Below are the code and all the weights of a small trained network. Each question names an input and a class and asks about switching units off, where a switched-off unit gives its printed mean instead of its output.

import numpy as np


def w(rows, s, z=0):
    codes = np.array(rows[::2]) - 128.0
    scale = np.full(codes.shape[1], s)
    scale[-1] = z or s
    return codes * scale


def norm(h):
    return h / np.sqrt((h * h).mean(-1, keepdims=True) + 1e-5)


def f(y):
    return np.maximum(y, 0)


def log_softmax(a):
    a = a - a.max(-1, keepdims=True)
    return a - np.log(np.exp(a).sum(-1, keepdims=True))


def net(x, mask):
    res = np.array(x, float).reshape(1, 8) / 4 @ E
    u = 0
    for l in range(3):
        y = f(norm(res) @ A[l][:, :-1].T + A[l][:, -1])
        res = res + np.where(mask[u : u + 8], y, B[l][:, -1]) @ B[l][:, :-1]
        u += 8
    return log_softmax(norm(res)[-1] @ U[:, :-1].T + U[:, -1])


A, B = {}, {}
E = w([
[122,128,131,127],'x0',
[131,129,132,129],'x1',
[131,128,126,126],'x2',
[65,94,13,185],'x3',
[88,248,137,162],'x4',
[125,125,127,130],'x5',
[121,123,128,127],'x6',
[93,164,83,1],'x7',
],0.0067)
A[0] = w([
[189,83,209,172,148],'0.n1',
[190,56,63,57,104],'0.n2',
[137,130,217,232,156],'0.n3',
[122,166,69,21,79],'0.n4',
[67,193,86,172,83],'0.n5',
[181,168,254,67,104],'0.n6',
[77,223,155,176,20],'0.n7',
[102,189,92,84,9],'0.n8',
],0.0092,0.0014)
B[0] = w([
[99,110,149,117,217],'0.n1',
[186,107,232,110,200],'0.n2',
[72,97,144,185,233],'0.n3',
[52,79,192,141,213],'0.n4',
[156,140,113,93,203],'0.n5',
[87,113,3,102,254],'0.n6',
[195,106,158,112,203],'0.n7',
[163,54,254,169,179],'0.n8',
],0.0099,0.0062)
A[1] = w([
[83,104,1,93,250],'1.n1',
[232,55,113,157,154],'1.n2',
[115,82,167,188,221],'1.n3',
[29,147,219,187,190],'1.n4',
[59,69,99,48,162],'1.n5',
[208,59,159,103,213],'1.n6',
[117,110,135,216,54],'1.n7',
[177,94,45,137,99],'1.n8',
],0.0076,0.0013)
B[1] = w([
[121,148,82,109,202],'1.n1',
[87,120,180,99,197],'1.n2',
[198,149,44,91,247],'1.n3',
[134,154,78,108,254],'1.n4',
[118,156,90,253,250],'1.n5',
[162,143,80,127,216],'1.n6',
[107,88,238,50,200],'1.n7',
[139,111,81,126,157],'1.n8',
],0.0068,0.0054)
A[2] = w([
[148,254,147,143,174],'2.n1',
[241,47,209,88,255],'2.n2',
[88,49,133,147,64],'2.n3',
[188,132,78,116,108],'2.n4',
[147,79,55,145,125],'2.n5',
[27,126,208,216,149],'2.n6',
[104,108,215,79,130],'2.n7',
[17,114,6,117,156],'2.n8',
],0.0082,0.0018)
B[2] = w([
[249,96,125,69,151],'2.n1',
[128,188,116,147,240],'2.n2',
[139,171,121,96,202],'2.n3',
[99,174,149,101,146],'2.n4',
[128,179,146,130,194],'2.n5',
[86,128,148,121,193],'2.n6',
[122,122,127,182,177],'2.n7',
[107,176,116,125,254],'2.n8',
],0.012,0.0076)
U = w([
[109,171,140,147,207],'0',
[114,135,5,118,143],'1',
[58,64,199,154,143],'2',
[129,158,128,142,91],'3',
[211,111,160,114,5],'4',
],0.011,0.0025)

Each question gives the input, the list of numbers given to net, and the class t.
The units are the neurons (one row each of A and B). Each row of codes is followed by its name. A weight is (code - 128) times the scale printed after its matrix; where a second scale follows, it is the last column's (A, B and U).
mask holds one flag per neuron, layer by layer. A switched-off neuron (its flag False) gives its mean, the last column of its row in B, instead of its output. The means were averaged over made-up inputs and are rounded, as every weight is.
A unit's drop is (log p(t) with every unit on - log p(t) with that unit switched off) / (log p(t) with every unit on - log p(t) with every unit switched off).
The circuit of an input: a set's keep is (log p(t) with only the set's units on - log p(t) with every unit switched off) / (log p(t) with every unit on - log p(t) with every unit switched off). Starting from the 12 units with the biggest drops (on a tie, the unit counted first), units are removed one at a time, each time the one whose removal leaves the highest keep (on an exact tie, the one counted first), for as long as the keep stays at least 0.8.
circuit, biggest first: the units of the circuit, biggest drop first
k most important neurons: the k neurons with the biggest drops, biggest first
top k neurons in layer l: the k neurons of layer l with the biggest drops, biggest first
drop of u: that unit's drop, to one decimal
input [1,0,2,5,-4,3,7,0], class 0: 2 most important neurons => 0.n6, 0.n2
input [1,5,-4,-4,7,-3,5,-3], class 4: circuit, biggest first => 2.n1
input [4,-5,2,5,-8,1,-8,4], class 0: circuit, biggest first => 2.n2, 0.n6, 0.n2
input [3,0,-4,-1,8,-2,0,-8], class 2: circuit, biggest first => 0.n3, 2.n2
input [-1,1,5,5,-8,-5,4,7], class 4: circuit, biggest first => 0.n2, 0.n6
input [3,-3,-5,5,-2,0,4,7], class 2: top 4 neurons in layer 0 => 0.n4, 0.n6, 0.n2, 0.n8
input [1,1,-5,7,-4,1,3,8], class 2: 2 most important neurons => 0.n4, 0.n6
input [0,-6,-5,3,-1,3,6,8], class 2: circuit, biggest first => 0.n4, 0.n8
input [-4,4,1,7,-3,1,-8,4], class 0: circuit, biggest first => 0.n6, 0.n2
input [-2,6,0,-6,-5,-6,2,1], class 1: 2 most important neurons => 0.n6, 0.n8
input [0,-2,3,2,-6,-5,-2,-5], class 4: circuit, biggest first => 0.n6, 0.n4
input [7,-2,-6,-5,-5,-6,-3,7], class 2: top 3 neurons in layer 1 => 1.n3, 1.n4, 1.n1
input [-4,0,-6,2,7,6,5,2], class 4: top 2 neurons in layer 2 => 2.n1, 2.n8
input [2,-4,1,-5,-4,-1,0,3], class 1: circuit, biggest first => 0.n6
input [7,-2,3,7,-8,7,-2,-5], class 4: 3 most important neurons => 0.n6, 0.n2, 2.n8
input [0,-5,-4,-3,5,-1,-2,5], class 2: 3 most important neurons => 0.n4, 0.n8, 1.n3
input [-2,-1,-6,1,7,4,-2,-5], class 4: 2 most important neurons => 2.n1, 0.n4
input [-3,-4,4,1,-7,5,-4,-4], class 4: 2 most important neurons => 2.n8, 0.n2
input [4,-3,4,-3,-8,-4,2,8], class 2: 2 most important neurons => 0.n4, 0.n2
input [-5,1,8,2,-7,-6,4,3], class 4: top neuron in layer 0 => 0.n2
input [1,4,0,3,-8,0,-4,-5], class 4: top 3 neurons in layer 0 => 0.n6, 0.n4, 0.n2
input [2,-6,1,4,1,5,-7,-8], class 2: 2 most important neurons => 0.n6, 0.n3
input [1,1,8,3,8,-2,-4,-5], class 4: 2 most important neurons => 2.n1, 0.n6
input [4,0,1,5,8,-4,6,-1], class 4: 2 most important neurons => 0.n6, 2.n1
input [-1,2,6,-8,5,-1,5,-3], class 1: drop of 2.n5 => 0.0
input [4,-7,-1,-7,2,8,-3,-1], class 1: drop of 0.n6 => 0.5
input [-1,7,-5,4,0,1,5,7], class 2: drop of 2.n8 => 0.1
input [-1,3,-7,-7,-4,-2,-2,0], class 1: drop of 0.n6 => 0.7
